(in the rows, 128 means zero)
Here are made-up elements, facts about them, and rows of numbers that follow some of those facts. Name the element behind each unnamed row.

Some facts about the elements:
fenotru (stiram kapeske) (lutam f)
stafli (grira skalus) (lutam a)
gotor (grira stonem kestos peze) (stiram brimu) (lutam c)
plilagu (stiram voloso) (lutam e)
plidran (plitrik gukim) (lutam b)
skogre (grira rizavas) (stiram kapeske) (lutam b)
gronan (plitrik stustom) (lutam a)
stoda (grira tulen skezal medrek) (stiram vadras) (plitrik stuko) (lutam c)
klodrebrik (grira drasik bresel) (lutam c)
stonem (grira lavil drigrerer) (stiram plugrim) (plitrik kebrustik vadras) (lutam c)
zuvon (grira gotor luple) (plitrik plugrim plidran) (lutam c)
soklo (plitrik movir) (lutam b)
stuko (grira skalus) (plitrik skezal) (lutam b)
peze (grira skogre) (plitrik moplas) (lutam b)
grepa (stiram zafle) (lutam c)
zodo (grira lavil) (stiram brimu kapeske) (plitrik plugrim) (lutam c)
moplas (grira futrol) (lutam b)
futrol (grira fenotru) (lutam b)
stolus (grira soklo katil stebor) (stiram brumam) (plitrik fenotru) (lutam d)
vadras (plitrik sazaden) (lutam d)
mabro (stiram zuvi biklek gronan) (plitrik sazaden) (lutam c)
zafle (lutam a)
skalus (grira klope) (stiram kapeske) (plitrik klugru poneflu motru drigrerer) (lutam a)
stebor (grira gukim) (lutam c)
gumon (stiram stonem kapeske skezal zodo) (lutam f)
drasik (grira plugrim zodo stafli) (lutam a)
grilil (plitrik klugru zuvi brimu konaplel) (lutam e)
pivak (grira biklek) (plitrik brumam) (lutam e)
biklek (grira sezeflik) (stiram zuvi kapeske) (lutam c)
kapeske (grira sezeflik rebrudren skalus) (plitrik gukim gumon) (lutam a)
klugru (grira sezeflik voloso stuko) (plitrik drigrerer) (lutam a)
stustom (stiram poneflu stoda) (plitrik seklodrel pobos) (lutam a)
bresel (stiram deso) (plitrik damam plidran) (lutam b)
daflos (stiram bokleplas) (lutam a)
konaplel (lutam a)
bustek (grira lavil) (lutam a)
brimu (grira puger) (stiram bokleplas zuvi) (plitrik lokla stuko) (lutam a)
klope (grira lavil pobos) (stiram plidran) (lutam a)
kebrustik (grira katil) (plitrik plidran) (lutam a)
gukim (stiram zuvi kapeske) (plitrik pivak) (lutam b)
pladre (grira stolus) (plitrik seklodrel stustom skalus kestos) (lutam e)
poneflu (stiram vadras stolus puger) (lutam a)
zuvi (grira gotor) (stiram puger) (plitrik medrek) (lutam a)
tulen (grira drasik) (plitrik plidran) (lutam b)
brelen (plitrik stuko konaplel) (lutam b)
bokleplas (stiram brumam) (plitrik seklodrel) (lutam a)
puger (plitrik klugem skezal vostir niske) (lutam a)
merepli (stiram kapeske) (plitrik vostir) (lutam a)
sezeflik (lutam a)
drigrerer (grira klope skogre) (plitrik pivak) (lutam b)
lavil (lutam b)
movir (stiram stoda nedra) (lutam a)
deso (grira sazaden) (lutam b)
trolak (stiram bokleplas brumam) (lutam b)
voloso (lutam b)
nubar (stiram kitrem) (plitrik stofli) (lutam b)
pobos (grira nekol rupar) (stiram plugrim vostir) (lutam c)
damam (stiram puger) (plitrik poneflu seklodrel pivak) (lutam a)
rebrudren (stiram daflos) (plitrik zodo) (lutam f)
sazaden (grira bustek) (plitrik poneflu brumam) (lutam a)
zomitis (grira bustek puger) (stiram damam plugrim) (plitrik mabro) (lutam a)
lidrum (stiram brumam) (plitrik tulen) (lutam a)
flenil (grira lokla) (stiram poneflu seklodrel kapeske motru) (lutam a)
luple (lutam b)
drudran (plitrik rizavas drigrerer) (lutam c)
brumam (stiram skogre) (lutam a)
vostir (stiram zuvi) (lutam b)
rizavas (grira pobos) (plitrik bresel) (lutam a)
niske (lutam d)
stofli (grira zomitis) (plitrik vadras gukim) (lutam b)
skezal (lutam c)
klugem (stiram plilagu) (plitrik zodo konaplel) (lutam a)
katil (grira sazaden) (plitrik biklek plugrim) (lutam e)
seklodrel (grira plugrim) (stiram kapeske) (plitrik pobos) (lutam e)
floluk (grira kebrustik) (lutam d)
klefler (plitrik zodo futrol) (lutam a)
rupar (grira zafle) (lutam a)
kestos (plitrik kebrustik) (lutam e)
nedra (grira soklo zuvon futrol) (stiram stolus) (lutam c)
motru (stiram skogre) (plitrik pobos drigrerer) (lutam a)
skestaklu (grira soklo) (stiram konaplel) (lutam c)
medrek (grira sezeflik) (lutam e)
plugrim (stiram zuvi seklodrel puger) (plitrik pivak) (lutam b)
nekol (grira rupar zafle) (lutam a)
kitrem (grira rebrudren) (plitrik brelen skalus) (lutam b)
lokla (grira soklo) (plitrik kebrustik skezal zodo sazaden) (lutam a)

Some rows with their names:
skalus: [ 87 154 157 141 120  85 107 113 156 114 207 110 124 113 179 105 126  86
  94]
mabro: [ 97 135 119 141 110 132 127 103 132 133 189 127 171 121 128 132 107  72
 107]
brelen: [ 91 125 158 153  89 132 108 107 128 123 216 125 149 115 132 112 121  69
 102]
rizavas: [102 168 161 123 109 124 109 139 159 110 203 102 133 130 140 102 132  73
 119]
kitrem: [ 97 122 151 143  95 127 109  98 127 123 216 131 144 117 133 116 113  67
  92]
bresel: [ 93 134 150 155  99 121 114 107 140 127 215 140 158 107 129 133 104  65
 102]
sezeflik: [112 122 150 145 129 131 105 110 156 115 180 112 135 135 124  93 126 101
 144]
moplas: [ 99 126 156 131 107 130 113 105 131 114 213 134 149 123 136 112 116  64
  94]
sazaden: [ 76 128 152 105 119  91  99 155 141 105 173  69 123 122 136  80 118 100
  98]
nedra: [112 143 146  93 123 150 141 116 147 124 205 142 155 130 136 142 128  58
  88]
soklo: [100 145 169 120  76 120 133 112 144 129 223 147 147 111 152 138 116  66
 102]
pivak: [ 94 139 178 137 100  82 107 118 151 118 186 109  94 144 123 107 124  55
 112]
fenotru: [123 188 130 109 136  81 119 145 191 166 179  91 160 154 132 132 113  75
 130]
plugrim: [ 88 132 158 167  94 119 107 109 126 124 214 141 165 118 141 124 122  67
 103]
luple: [ 93 129 145 157 106 133 106 102 130 121 213 135 161 123 134 115 115  67
 110]
peze: [ 99 120 136 124  95 159 104 111 134 112 231 117 130 121 128  86 123  45
 107]
stofli: [ 91 123 152 139  97 125 107 111 129 110 209 123 138 115 128 111 111  64
  90]
voloso: [ 96 125 148 161 106 132 103  98 128 119 211 138 160 117 134 117 116  73
 109]
stafli: [ 92 150 162 140 136  86 107 108 153 113 197 114 128 123 169 112 104  91
  98]
drudran: [100 136 124 138 115 139 125 107 142 134 196 132 173 121 126 136 128  67
  97]
futrol: [ 96 129 157 133 103 132 115 107 133 120 220 137 146 121 139 117 116  64
  97]
grilil: [ 89 155 178 147  99  70 115 121 159 137 195 101 108 128 133 115 113  60
 113]
zomitis: [ 82 134 158 124 124  96 104 151 151 109 179  80 134 114 139  96 125  97
 110]
stolus: [108 151 159 105  99 108 116 117 153 113 206 126 112 103 158 100 124  75
 113]
floluk: [104 140 135 153 125 124  88 105 138 106 194 117 129 110 148  82 128  80
 125]
rebrudren: [121 179 138 108 131  75 122 142 185 177 180  95 160 147 133 129 100  77
 123]
kapeske: [105 134 159 133 123 111 112 110 157 113 193 113 123 127 140 101 116  90
 114]
deso: [ 94 111 155 119 114 132 101 115 122 108 212 115 140 128 123 101 112  67
  78]
skezal: [101 132 130 143 130 151 123 108 138 127 191 131 175 131 126 132 127  70
 103]

Which element is each row?
A row may be one of the elements named above.
[103 156 168  88 119  98 119 143 167 120 196  95 122 124 127 108  98  83
  96] -> kebrustik
[107 130 152 136 114 118 110 113 158 119 187 105 133 128 137  93 130  98
 118] -> klugru
[ 68 125 156 166 122 120 107 135 122 101 200 123 157  90 160 119 140  69
  95] -> lavil
[ 62 126 154 129 147 121 136 157 121 112 188 126 162  86 164 137 143  63
  67] -> zodo
[ 87 131 159 168  95 124 106 110 126 122 216 143 164 118 139 126 120  67
 105] -> plugrim
[ 69 126 156 166 123 121 110 136 120  96 200 126 156  91 160 120 145  68
  95] -> lavil
[ 92 120 135 124  93 160 102 110 132 114 230 118 129 117 130  86 124  44
 102] -> peze
[ 92 133 156 137 109 113 114 106 135 122 220 136 145 108 137 129  88  61
  75] -> tulen
[ 98 144 131 182 121 120  88 105 137 113 191 124 142 104 153  92 133  87
 144] -> niske
[ 84 151 172 135  90  61 113 109 168 129 195 108 104 124 134 126 114  53
 103] -> seklodrel
[101 122 141 125 105 168  97 107 131 107 230 119 134 131 129  89 124  46
 104] -> skogre
[ 74 128 133 122 139 141 131 143 135 104 189 115 152  93 148 125 144  54
  83] -> stonem
[ 75 161 170 141 139 104 109 159 145  86 188  99 131 106 176 105 152  80
 106] -> klope
[ 92 127 148 155  93 125 110 103 130 123 211 132 155 115 134 119 111  67
 108] -> nubar
[ 90 153 157 148 113 104 109 134 157 123 186  95 150 121 142 104 126  98
 133] -> puger
[ 94 136 119 139 109 139 127 101 132 131 190 128 172 122 129 134 108  71
 107] -> mabro
[ 78 129 153 104 118  87 100 156 141 103 170  66 125 124 136  81 116 100
 100] -> sazaden
[107 154 156 103  97 102 115 119 152 112 206 125 113 103 159 102 127  74
 110] -> stolus
[112 108 173 127 128 109 103  93 150 115 184 112  84 147 105  93 111  60
 109] -> medrek
[103 128 118 111 134 173 122 119 143 119 202 118 153 130 122 107 137  50
 104] -> gotor
[101 160 167 120 117 111 120 135 166 117 194 110 135 126 153 110 128  88
 124] -> flenil
[107 132 131 102 127 159 133 121 146 128 207 130 155 124 121 127 116  47
  93] -> zuvon
[106 130 150 134 116 118 110 113 159 117 192 105 135 126 136  90 133  98
 120] -> klugru
[104 123 140 123 119 146 125 110 138 126 195 122 151 128 120 126 128  63
  87] -> stoda
[ 73 131 131 125 134 141 130 146 132 106 190 115 150  88 148 129 146  53
  82] -> stonem
[106 133 133 114 128 147 127 111 140 125 196 133 162 134 128 133 125  61
  90] -> stebor
[ 73 163 168 138 137 109 109 159 146  88 189  99 128 104 176 110 151  80
 106] -> klope
[108 172 163 153 112 111 108 124 152 117 187 113 161 148 134 121 120  99
 133] -> zafle
[ 84 161 166 146 129  85 106 132 157 114 192 105 143 119 168 114 119  94
 110] -> drasik
[ 70 127 157 166 121 118 110 136 120 101 200 125 155  90 159 119 143  69
  96] -> lavil
[ 88 133 190  83 111  64 108 145 150 126 193  80  84 144 114  97  96  51
  72] -> katil
[109 171 163 152 111 116 106 123 154 119 188 112 161 148 135 124 116  99
 134] -> zafle
[ 57 142 171 130 148  90 108 183 145  83 169  78 130  93 170  98 156  92
 100] -> bustek
[ 90 145 167 133 107 111 109 142 156 115 189  91 133 123 139  95 131  91
 122] -> brimu
[ 85 157 171 148 102  73 114 122 162 139 194 102 110 123 131 116 102  55
 118] -> kestos
[124 154 144 124 112 157 117 101 127 106 202 141 175 164 113 153 126  56
  77] -> pobos
[ 90 151 181 112  90  68 121 121 165 130 196 105  92 127 134 122 110  51
 101] -> pladre
[ 95 136 154 161  88 129 106 112 131 117 215 139 154 120 131 123 127  63
 107] -> gukim
[ 89 155 180 147 100  71 111 119 158 138 195 104 108 129 131 113 111  59
 115] -> grilil
[100 136 132 131 133 134 122 110 135 123 194 132 170 131 135 136 120  63
  83] -> klodrebrik

The same elements again, as new rows of numbers:
Known rows:
poneflu: [145 152 157 136 140  99  98 124 177 133 132 116 106 122 109 111 144 136
 108 126 119 147 109 121 139 149 116 122 112 113 138 121 132 138  83 127
 150 155 122 142 121 123 101 170 139 121 110 138 122 132 184 164  94]
kestos: [131 118 180 114 149 108  87 117 129 128 144 122 112 128 114 174 121 133
 169 156 112 117 127  97 136 154 141 125 117 114 132 125 132 146 116 191
 143 133 154  87  87 106 163 140 118 115 142 123 137 130  94 101 149]
stustom: [197 138 138 147 152 103  96 120 172 134 139 123 106 120 110 108 140 142
 112 128 121 179 113 149 142 180 110 122 136 110 141 124 127 147 104 130
 144 146 116 174 111 110  97 183 153 109 105 136 131 146 200 139  86]
sezeflik: [145 135 149 157 136 102 120 123 158 134 118 121 111 126 110 113 171 136
 127 122 120 126 104  91 141 144 118 128 154 104 136 143 173 139 139 126
 116 212 117 132 100 111 101 176 137 116 106 134 123 136 189 138  89]
skezal: [104 120 112 160 131  98 153 175 124 147 103 126 107 129 145 141 118 134
 140 124 114 120 145  98 137 151 138 179 132 162 142 174 130 118  87 120
 111 121 133 109  97 114 110 132 110 170 108 133 160 135 105 107  90]
rebrudren: [100 117 188 107 132 141  92 122 123 141 112 147 106 117 110 103 101 136
 228 128 115 133 141 121 145 170 121 139 183 110 139 126 164 120 101 116
 105 141 122  90 108 105 103 132 148 136 147 126 149 126 174 107  87]
zuvi: [143 131 189 130 137 101  87 123 213 129 103 121 113 138 109 156 145 136
 136 143 119 151 136 110 138 140 120 115 176 125 168 135 144 129  80 138
 167 162 117 171 136 135 102 157 198 111 104 130 121 134 208 119 108]
klugru: [150 170 147 155 134  95  80 123 173 155 140 120 138 114 112 121 144 134
 167 146 114 114 115 105 182 148 117 157 157 100 154 124 174 146  88 143
 149 211 115 151 145 111 108 176 148 116 108 128 114 131 184 141  88]
trolak: [105 121 112 116 173 124  69 123 126 133 135 116 114 122 168 121  90 133
 114 117 206 119 103 155 144 160 138 115 109 110 131 124 130 113 106 109
 103 118 117 105 158 116 145 138 171 164 144 129 116 139 143 109 119]
grilil: [107 120 179 115 148 105  81 119 124 131 138 116 150 164 115 146 125 137
 112 179 115 114 123 128 140 145 123 125 113 106 132 117 124 141 139 183
 132 129 121  78  99 107 135 161 109 119 186 129 144 128 111 102 155]
drudran: [103 123 121 161 135 103 125 136 126 185 112 117 111 123 135 116 104 132
 123 125 115 116 148 111 139 159 125 161 139 167 180 153 131 140  79 134
 113 107 120  84 103 111 107 141 117 177 102 125 172 137 142 104  96]
nekol: [128 131 180 156 134 104 106 128 171 149 150 135 108 134 111 111 118 134
 114 130 135 156 116  97 141 146 114 117 125 147 149 136 131 145 101 143
 147 159 120 158 129 116 104 183 174 112 104 158 116 134 156 144 118]
vostir: [ 99 119 116 115 167 126  69 125 123 131 140 119 112 120 163 123  98 134
 107 123 203 117 103 151 146 160 139 120 109 108 133 117 128 116 110 105
 107 121 120 106 157 117 146 139 162 164 142 131 124 143 140 108 127]
nubar: [ 96 120 116 118 183 118  69 124 124 134 123 117 117 115 161 131  88 131
 111 123 219 117 105 176 141 152 122 119 113 112 132 122 128 115 105 103
 111 118 116 102 149 117 133 134 159 156 128 128 118 135 143 106 104]
gotor: [110 123 142 152 132 104 146 132 127 185 108 130 101 126 129 127  98 127
 137 120 116 122 196 101 137 147 148 165 154 175 182 181 126 127  79 131
 114 105 125 104 117 119 116 132 129 157 106 119 167 129 129 108 141]
luple: [ 98 110 113 119 169 115  75 125 120 128 115 123 105 120 161 139  96 128
 110 119 212 125 111 141 142 152 148 119 114 115 130 125 143 110 104 105
 106 111 116 116 168 113 180 127 157 132 109 125 119 133 127 107 137]
kebrustik: [217 136 150 174 145 118  82 165 224 132 125 115 108 117 107 164 140 127
 132 130 117 117 108 100 141 192 112 120 163 124 132 124 131 141  99 175
 167 182 138 149  91 128 104 134 158 114 106 134 120 134 152 135  87]
skalus: [154 141 150 153 133  97 106 117 163 161 144 127 117 120 138 114 148 129
 132 126 118 112 109 103 141 144 112 154 164 103 139 138 157 159 102 133
 133 184 121 132 123 112 107 160 128 115 102 121 118 130 178 171  85]
bokleplas: [174 146 144 151 147 104  95 126 180 132 131 117 110 120 113 122 141 132
 113 129 118 160 115 135 141 161 110 123 130 109 137 122 133 140 103 132
 145 156 124 157 115 112 101 180 144 113 105 138 125 138 193 142  90]
sazaden: [144 124 159 117 136 119 163 141 197 133 135 122 112 115 110 147 167 130
 114 130 125 140 116 137 133 150 115 119 144 118 132 125 144 148 110 128
 144 164 139 135  96 157 102 129 118 112 105 127 118 134 149 158  84]
pivak: [104 114 180 120 131 100  82 116 119 129 148 116 186 141 108 148 129 148
 151 200 118 117 126 117 135 143 120 158 114 100 128 122 147 141 148 145
 126 160 156  78 101 115 146 133 121 134 169 130 158 138  98 103 132]
seklodrel: [110 121 144 125 133 106  75 118 120 129 205 115 109 151 124 144 110 141
 124 140 112 149 146 169 151 146 121 144 111 101 125 118 124 163 120 165
 128 184 130  86  97 104 148 162 115 109 199 121 175 132  95 106 115]
pladre: [106 110 188 119 168 113  84 117 127 132 158 117 123 120 110 167 115 134
 113 142 111 120 147 130 164 154 122 121 113 103 129 120 126 147 155 195
 164 115 128  84  91 111 157 143 116 114 144 132 153 131  96  98 134]
lokla: [169 119 151 123 167 116 100 182 201 131 104 118 109 121 107 163 131 132
 115 123 125 160 116  97 139 158 112 117 120 130 137 116 131 116 128 152
 173 148 151 148 106 117 102 159 121 113  96 133 121 129 161 108  88]
puger: [156 121 147 119 132 108 142 125 165 131 140 114 107 120 114 108 173 128
 114 131 121 116 110 117 134 162 117 119 125 123 132 118 126 114 118 142
 115 184 118 165  95 116 106 159 116 109 103 126 139 127 197 151 105]
moplas: [101 117 116 120 181 123  73 125 133 126 141 112 112 117 133 135  88 136
 108 122 213 133 112 142 165 157 149 119 112 107 131 123 130 114  86 106
 112 109 116 118 192 110 172 135 145 153 109 127 123 135 125 104 135]
niske: [108 130 116 113 134 112  76 137 127 187 105 115 142 117 118 110 115 136
 110 122 117 148 105  97 160 140 158 119 113 147 129 127 130 172 115 110
 116 110 144  85  92 117 103 173 121 112 102 128 167 152 156 102 153]
klodrebrik: [103 136 113 187 129 103 112 160 122 160 148 125 110 121 142 122  96 137
 131 124 115 115 172 106 136 146 141 175 167 157 138 165 124 125  76 128
 114 140 137  84 118 115 111 128 117 145 109 126 156 132 106 104  95]
floluk: [109 115 117 116 135 116  76 152 129 196 109 119 137 113 116 117 114 136
 107 118 114 158 112 100 193 140 171 117 146 136 129 134 130 196 115 127
 118 110 141  85  93 161 102 149 129 110 102 124 177 166 125 102 156]

Rows to name:
Some rows may be elements named above.
[222 139 150 171 152 115  80 159 220 136 125 122 107 114 103 163 141 130
 133 120 115 118 109 100 149 192 111 127 166 122 139 125 126 146  98 175
 169 173 133 146  95 125 107 135 157 115 103 134 119 134 148 134  89] -> kebrustik
[102 127 108 180 135 102 133 170 127 135 109 116 109 122 122 166 112 134
 153 122 108 116 172 100 133 149 120 190 148 166 151 156 127 118  81 115
 125 128 132 128 111 113 107 133 121 164 106 131 155 146 103 105  90] -> stoda
[139 127 166 151 137 103 112 124 169 147 154 127 112 127 113 111 134 136
 122 122 130 146 125 112 140 148 114 122 149 123 140 141 143 141  92 142
 129 184 121 158 117 116 106 177 156 114 105 130 120 133 165 153 114] -> klope
[108 138 112 117 141 103  73 148 133 195 104 114 166 116 121 114 125 132
 114 127 118 133 109 135 142 134 120 120 134 165 130 123 134 189 118 105
 127 115 197  82  93 138  95 138 115 110 107 135 126 133 138 108  88] -> vadras
[107 119 178 117 149 104  78 120 121 136 140 122 151 162 115 143 124 134
 111 176 112 115 123 128 142 142 121 127 110 105 136 116 122 141 138 189
 134 127 123  84  96 108 136 160 113 124 185 128 150 125 113 102 158] -> grilil
[109 120 170 163 136 103 113 119 194 170 141 119 105 158 111 114 108 134
 141 146 120 153 143 123 139 149 113 116 136 131 174 146 123 152 129 145
 136 143 121 130 141 111 101 190 156 114  95 128 130 144 165 150 103] -> rizavas
[144 126 153 117 138 104 133 127 182 133 152 121 114 116 110 124 167 131
 130 128 123 119 115 138 138 157 118 122 148 127 139 126 131 117  89 138
 120 190 123 170 115 130 102 141 121 112 106 124 122 132 180 147  95] -> zomitis
[105 117 188 112 135 150  90 120 125 146 111 144 112 120 110 104  96 141
 237 120 116 132 140 115 141 170 117 135 181 104 139 117 162 114 100 121
 105 136 121  86 113 104 101 129 150 136 138 128 147 129 175 107  91] -> rebrudren
[156 140 150 153 136  97 107 115 166 154 141 133 112 123 137 118 150 136
 136 128 117 115 113  98 141 147 117 158 157 107 135 142 158 155 104 138
 131 188 120 136 118 112 107 157 133 113 109 126 118 133 177 166  90] -> skalus
[105 118 117 115 136 108  66 119 128 143 137 120 131 116 185 133  94 127
 151 135 200 112 108 148 142 170 122 119 111 106 137 138 155 133  95 103
 107 105 111 136 185 121 205 135 177 119 104 136 119 131 104 108 119] -> drigrerer
[138 135 148 159 132 103 121 126 153 136 114 116 109 128 115 117 170 134
 122 120 119 125 108  98 132 148 112 124 147 107 131 144 169 141 139 128
 117 208 121 136  97 113 101 175 133 117 105 133 118 132 181 141  85] -> sezeflik
[104 115 110 120 133 106  76 121 125 127 109 127 112 119 173 144  92 183
 134 121 192 114 109 132 155 149 120 121 113 107 135 118 145 112 165 107
 102 160 122 143 174 111 188 136 151 143 103 123 123 175 123 103 115] -> stuko
[104 118 153 155 139 106 118 150 125 148 110 120 107 120 113 128  93 129
 109 122 117 136 188  99 132 148 148 161 149 165 168 161 124 115  73 143
 147 106 120  95 128 111 110 129 115 175 100 127 142 131 115 104 127] -> nedra
[104 122 121 151 142 107 164 166 124 178 108 124 109 124 147 120 112 136
 118 123 118 113 154 140 130 146 123 159 141 180 163 139 128 132  84 121
 121 107 170  84 104 114  92 128 121 195 110 128 133 132 120 102  86] -> mabro
[100 118 118 114 155 109  74 120 124 129 158 129 134 116 139 133  98 142
 135 124 248 111 109 215 135 162 117 119 122 120 130 124 125 119  88 105
 103 159 117 133 126 148 145 133 135 130 109 128 130 125 146 106  95] -> stofli
[106 118 137 160 132  98 119 155 127 173 101 119 108 120 117 145  94 132
 139 126 123 122 199  98 137 149 125 173 160 169 169 167 123 116  81 149
 119 107 125  99 114 112 108 128 116 148 103 122 170 127 105 108 126] -> zuvon
[ 98 123 126 170 133 105 136 155 123 177 105 120 112 119 140 115 129 140
 142 117 116 121 160  96 133 146 147 185 168 137 163 186 129 119  80 133
 108 115 139  88 106 113 104 135 131 186 110 133 171 137 132 109  95] -> biklek
[139 162 159 181 134  99  81 123 179 130 148 112 129 119 105 120 131 175
 157 123 127 120 116 132 144 145 106 123 157 104 141 138 143 140  84 125
 159 199 136 154 112 129 100 171 164 112 109 126 121 134 179 134  90] -> kapeske
[102 121 118 141 131 103 149 209 117 167 119 128 101 121 144 130  98 131
 166 123 120 135 207 109 131 152 128 164 195 170 140 136 123 113  79 149
 104 131 156  88 124 108 106 139 119 116 104 129 185 129  95 105 110] -> zodo
[101 112 110 118 140 119  69 126 126 130 100 123 133 118 170 156  93 140
 111 125 185 122 101 154 142 143 128 118 111 126 133 120 129 108 133 109
 104 115 123 129 165 114 161 134 176 162 142 128 114 159 149 106 140] -> brelen
[ 99 112 116 118 190 140  70 139 119 130 106 118 123 118 128 155  91 134
 109 122 232 109 106 157 137 188 119 123 114 111 136 126 129 125 138 107
 114 113 119  91 100 148 174 130 162 154 104 136 124 159 109 100  89] -> gukim
[101 118 183 121 156 107  73 111 125 134 167 115 128 156 107 127 116 135
 121 160 117 121 113 131 144 141 123 124 108 108 134 124 123 153 128 181
 129 133 126  86  97 108 136 171 115 133 185 128 157 126 102 103 171] -> plilagu
[100 120 119 169 132  97 142 153 121 176 108 114 109 123 137 113 129 134
 143 126 115 121 159  94 136 150 151 186 165 146 163 183 129 110  85 133
 112 115 137  81 106 112 103 134 124 183 108 129 169 130 134 102 102] -> biklek
[167 124 150 128 164 115  99 181 203 128 109 117 110 118 108 163 127 134
 114 123 118 154 111  98 141 151 113 122 120 132 134 120 131 113 131 158
 180 151 150 143 106 113  99 163 126 115  94 127 115 125 157 113  83] -> lokla
[102 113 117 115 137 127  75 121 124 132 139 146 111 121 199 127  96 136
 109 117 219 117 109 142 138 151 155 118 114 111 127 143 128 116 126 108
 108 152 114 110 144 115 183 132 144 115 137 131 127 133 120 110 118] -> lavil
[102 141 117 186 134 103 111 158 117 159 149 123 107 130 145 121 100 136
 133 123 118 117 174 108 141 150 135 184 166 160 140 163 124 119  74 129
 117 140 138  83 121 120 109 132 118 141 110 123 153 130 107 106  94] -> klodrebrik
[101 127 111 125 143 148  70 139 118 136 139 116 117 120 175 146  99 130
 134 128 198 118 107 138 139 173 122 128 108 109 130 121 132 119 110 108
 101 175 123  94 165 110 171 134 131 112 130 132 138 133 101 106  92] -> plugrim

